Known rows:
k872: [16.9 -1.9 -9.1 11.0 11.2 -0.4 -6.7  4.6 19.6  0.1 -8.8 -3.0]
k841: [-24.0   9.4  14.5  -0.2  -9.3  23.4  -2.6   3.8   9.1   5.7   4.4  18.6]
k741: [-27.7   8.7   3.7  -5.1   0.6  14.4   0.5   3.1   0.2   1.2   8.6  -1.2]
k164: [ 11.3   7.6  -4.7  -1.1   9.5  -6.2  20.8  -7.4  -4.0   7.1 -11.6  13.8]
k472: [  4.2   6.1 -13.9  21.5  -4.6  -7.5   9.0  -8.8 -16.0   3.1   5.4   5.0]
k666: [-15.4  12.5  13.8 -19.5  -2.2  11.1   1.6   8.2  10.0   4.6   1.6   5.1]
k327: [-12.9  10.5  11.7 -16.3   8.4  21.8 -11.4  12.3   7.8   2.4  -3.8   6.9]
k696: [ 6.6  1.6 -2.9  4.8  3.0  0.6 11.8 -6.9  4.0  3.2 -4.5 12.8]
k102: [-17.8   1.8   8.6 -12.5   2.0  28.8  -6.4   8.1  18.6   2.6  -2.5  18.1]
k227: [ 8.7  3.0 -4.1  3.4  6.7 -6.0 11.9 -2.5 -4.1  7.3 -7.2  6.4]
k643: [ -0.9  10.8  -6.3  -6.5   3.6  -8.9   6.4  -5.9   6.8  -5.1   1.0 -14.2]
k398: [-28.7   5.0  29.9  -0.3 -11.8  22.2 -18.9  13.2   3.8   3.4   9.7   9.5]
k3: [  5.7 -13.4  25.9   5.6  -7.6 -13.7  -4.1  -0.1  -1.9   1.1  -0.4  -2.9]
k761: [ 16.1  -7.4   0.5  11.1  11.5 -17.2 -15.4  -0.9 -11.9  -5.9   3.6 -24.2]
k397: [  9.2  -3.3 -11.8   5.3  -1.3 -17.1   5.2 -10.0   5.1 -10.3   6.0 -15.3]
k546: [-6.3 -0.6  2.9 -1.3 -1.2 11.6  0.9  0.2  2.8  0.9 -3.2  7.5]
k566: [-19.5  11.2  -0.8   3.8  -5.5   2.9 -17.0   8.2  15.4  -6.2  17.7 -16.4]
k306: [ 9.5  0.9  7.9  8.5 -2.4 -3.0  4.2  3.6 -2.5  0.7 -4.2  6.8]
k421: [ 17.1   2.8  -8.3   0.6  13.7  -7.0   2.4  -2.0  -9.7   0.6 -11.0  -6.4]
k391: [-13.6  -5.4   9.6  -6.2 -15.1  23.5 -19.0   4.2  13.3  -7.6   4.4   3.4]
k771: [-11.0   4.6  -5.6  -1.8  -9.2   0.7   5.8  -4.1 -16.1  -9.5   9.8 -11.1]
k605: [ 8.3 -0.4 -1.3  6.9 -0.3 -5.3  8.2 -1.7 -6.6  2.3 -3.1  5.8]
k60: [ 14.2  21.2 -20.1 -14.5   6.5 -13.9  38.4  -8.5 -33.8  -0.3   1.2  -6.0]

Facts:
k682 ρ:k760 k704 k397 k296 k905 k483 k872
k797 η:meplon Ψ:gragror
k525 η:meplon Ψ:gragror
k940 η:meplon Ψ:gragror
k187 ρ:k704 k515 k464 k745 k761 k273 η:tezes Ψ:gragror
k423 ρ:k525 k761 η:dreflis Ψ:gragror
k508 η:klikli Ψ:brubuk
k207 η:klikli Ψ:gragror
k60 η:klikli Ψ:lapli
k945 ρ:k467 k428 k605 Ψ:brubuk
k327 ρ:k962 k696 η:ploskun Ψ:tiplon
k467 η:klekem Ψ:trabu
k13 ρ:k529 k421 k333 k483 k804 η:rifu Ψ:gragror
k273 η:drestu Ψ:gragror
k701 ρ:k245 Ψ:dakaple
k128 ρ:k370 k465 k3 η:bratir Ψ:gragror
k393 η:klekem Ψ:brubuk
k490 Ψ:gragror
k741 ρ:k872 k164 η:tezes Ψ:gragror
k413 Ψ:dakaple
k957 ρ:k393 k940 k680 k551 k428 k207 k164
k841 ρ:k428 k872 Ψ:gragror
k472 η:dreflis Ψ:gragror
k465 η:grinil Ψ:dakaple
k528 ρ:k490 k962 k200 k467 k472 Ψ:dakaple
k96 ρ:k393 k935 k910 η:klikli Ψ:gragror
k29 η:klekem Ψ:brubuk
k907 ρ:k428 Ψ:gragror
k398 ρ:k862
k572 η:pibrol Ψ:gragror
k937 ρ:k652 Ψ:gragror
k807 ρ:k869 k60 k652 k207 η:drestu Ψ:gragror
k102 ρ:k227 k696 η:ploskun Ψ:gragror
k296 η:drimar Ψ:trabu
k3 Ψ:dakaple
k760 η:bratir Ψ:gragror
k405 η:tezes Ψ:brubuk
k357 η:ploskun Ψ:dakaple
k806 ρ:k333 k273 η:pibrol Ψ:tiplon
k745 η:ploskun Ψ:gragror
k578 η:dreflis Ψ:gragror
k421 η:skuplol Ψ:tiplon
k132 ρ:k529 k88 k869 k696 k428 k797 η:tezes Ψ:brubuk
k164 Ψ:trabu
k252 η:dreflis Ψ:gragror
k529 η:ploskun Ψ:gragror
k802 η:tezes Ψ:brubuk
k258 η:bratir Ψ:tiplon
k680 η:skuplol Ψ:tiplon
k245 η:drestu Ψ:trabu
k515 η:drestu Ψ:gragror
k761 η:tezes Ψ:tiplon
k299 η:ploskun Ψ:gragror
k437 Ψ:brubuk
k696 Ψ:gragror
k88 η:skuplol Ψ:brubuk
k962 Ψ:tiplon
k561 η:tezes Ψ:dakaple
k804 Ψ:tiplon
k449 η:klikli Ψ:gragror
k767 Ψ:gragror
k551 Ψ:dakaple
k461 ρ:k680 k413 η:klekem Ψ:lapli
k565 Ψ:gragror
k397 η:meplon Ψ:gragror
k566 ρ:k306 k797 η:meplon Ψ:brubuk
k699 Ψ:gragror
k289 ρ:k869 k804 k508 Ψ:lapli
k406 ρ:k465 k405 k467 k483 k252 η:skuplol Ψ:gragror
k333 Ψ:gragror
k287 ρ:k802 η:grinil Ψ:dakaple
k584 η:drimar Ψ:brubuk
k483 η:pibrol Ψ:lapli
k971 ρ:k760 k699 η:pibrol Ψ:trabu
k370 η:drestu Ψ:gragror
k869 η:rifu Ψ:tiplon
k704 Ψ:trabu
k643 η:meplon Ψ:trabu
k391 ρ:k464 k467 k354 k449 k273 η:rifu Ψ:gragror
k200 η:tezes Ψ:tiplon
k872 η:ploskun Ψ:brubuk
k935 Ψ:gragror
k392 ρ:k704 k306 k862 Ψ:lapli
k652 η:bratir Ψ:gragror
k666 ρ:k333 k910 k472 k357 η:klekem Ψ:dakaple
k862 η:skuplol Ψ:brubuk
k546 η:skuplol Ψ:gragror
k771 η:klikli Ψ:gragror

Rows:
[ 14.8 -16.9   8.0 -11.0   8.0 -12.8  -6.0   4.8   5.8  -1.8  -9.5 -13.2]	k465
[ 15.6   0.7 -11.4   3.5  16.7 -16.4   5.1  -4.3 -18.5  -2.7  -3.1 -18.5]	k200
[-23.3  17.3  -8.5  -9.8  -8.5  10.7   7.8  -1.8 -11.6  -7.5  10.7  -3.4]	k96
[-9.1  7.3  5.8 -7.4 10.1 -7.6  3.0  3.3 -8.5  6.3  2.1 -5.8]	k561
[ 12.0  -7.5  -6.7  17.1   1.1  -5.2 -18.1   9.4  16.6  -4.9  -0.9  -9.9]	k862
[-26.6  -3.4  14.3   4.5  -4.7  14.5 -17.2   4.3   3.7  -4.0  13.3  -5.2]	k187
[-33.9   0.3  19.3  20.8 -23.4  19.6 -27.9   7.4  -5.4  -3.9  20.4   4.0]	k423
[-14.3   1.2   5.0 -11.5  -8.2  21.7  -9.3   6.7  10.7  -5.3   2.3   8.2]	k13
[  0.7  12.4 -27.7  11.4  -1.3  -1.3  21.5  -8.5 -24.3   2.4   0.9   6.6]	k652
[ -4.7   3.8   2.3  12.4  -2.4   4.0 -10.7   9.4  11.2   4.2   2.1   5.2]	k437
[  3.9  -4.2 -12.5   6.6  -7.7 -18.2   9.1  -6.5 -17.5 -13.7   7.4 -19.7]	k449
[  7.3  12.5 -28.2  -0.7   1.0 -13.8  26.9 -12.6 -18.2  -7.7   0.4  -8.1]	k207
[-20.2  11.9  36.5 -12.1  -8.4  20.2  -4.9  11.8  -5.9   5.6   6.1  14.0]	k392
[ 17.8   8.1 -22.8   4.7   8.7 -10.2   6.4   0.5  13.0  -1.8  -6.3  -5.2]	k393
[ 6.7 14.9  0.4 -3.7 11.6 -8.3 25.7 -0.3 -5.1 13.5 -7.4  8.8]	k551
[  0.3  -0.2 -12.0  16.8  -8.1  -3.6   0.0  -5.6 -24.6  -6.1   6.3  -2.3]	k760
[-12.4   9.4  -5.1  17.4 -11.0   4.0   0.0  -1.4 -10.9   2.4  10.8   5.6]	k578
[ 12.8  -6.2  -7.8   2.7   8.9   0.1   7.6  -4.1  13.1   1.1 -10.2   6.6]	k529
[  8.5  12.8 -27.7   8.5   2.5 -18.6  12.7  -1.2 -14.6  -8.2   3.3 -21.6]	k508
[-17.6  -4.4  12.9  -2.2 -10.2  24.0 -17.8   7.5   9.2  -4.0   4.3   4.8]	k406
[ 15.1   2.9 -22.0   6.7   7.2  -7.7  -1.5   3.4   8.4   1.4  -6.9  -6.9]	k88
[-16.0  13.5   9.0 -17.0   9.7  13.6   7.5  -0.4  22.2   5.3   2.7   9.0]	k807
[ 12.8  -6.9 -10.9  17.3   7.0 -16.7  -9.7   2.4   5.6  -4.7   3.3 -28.3]	k405

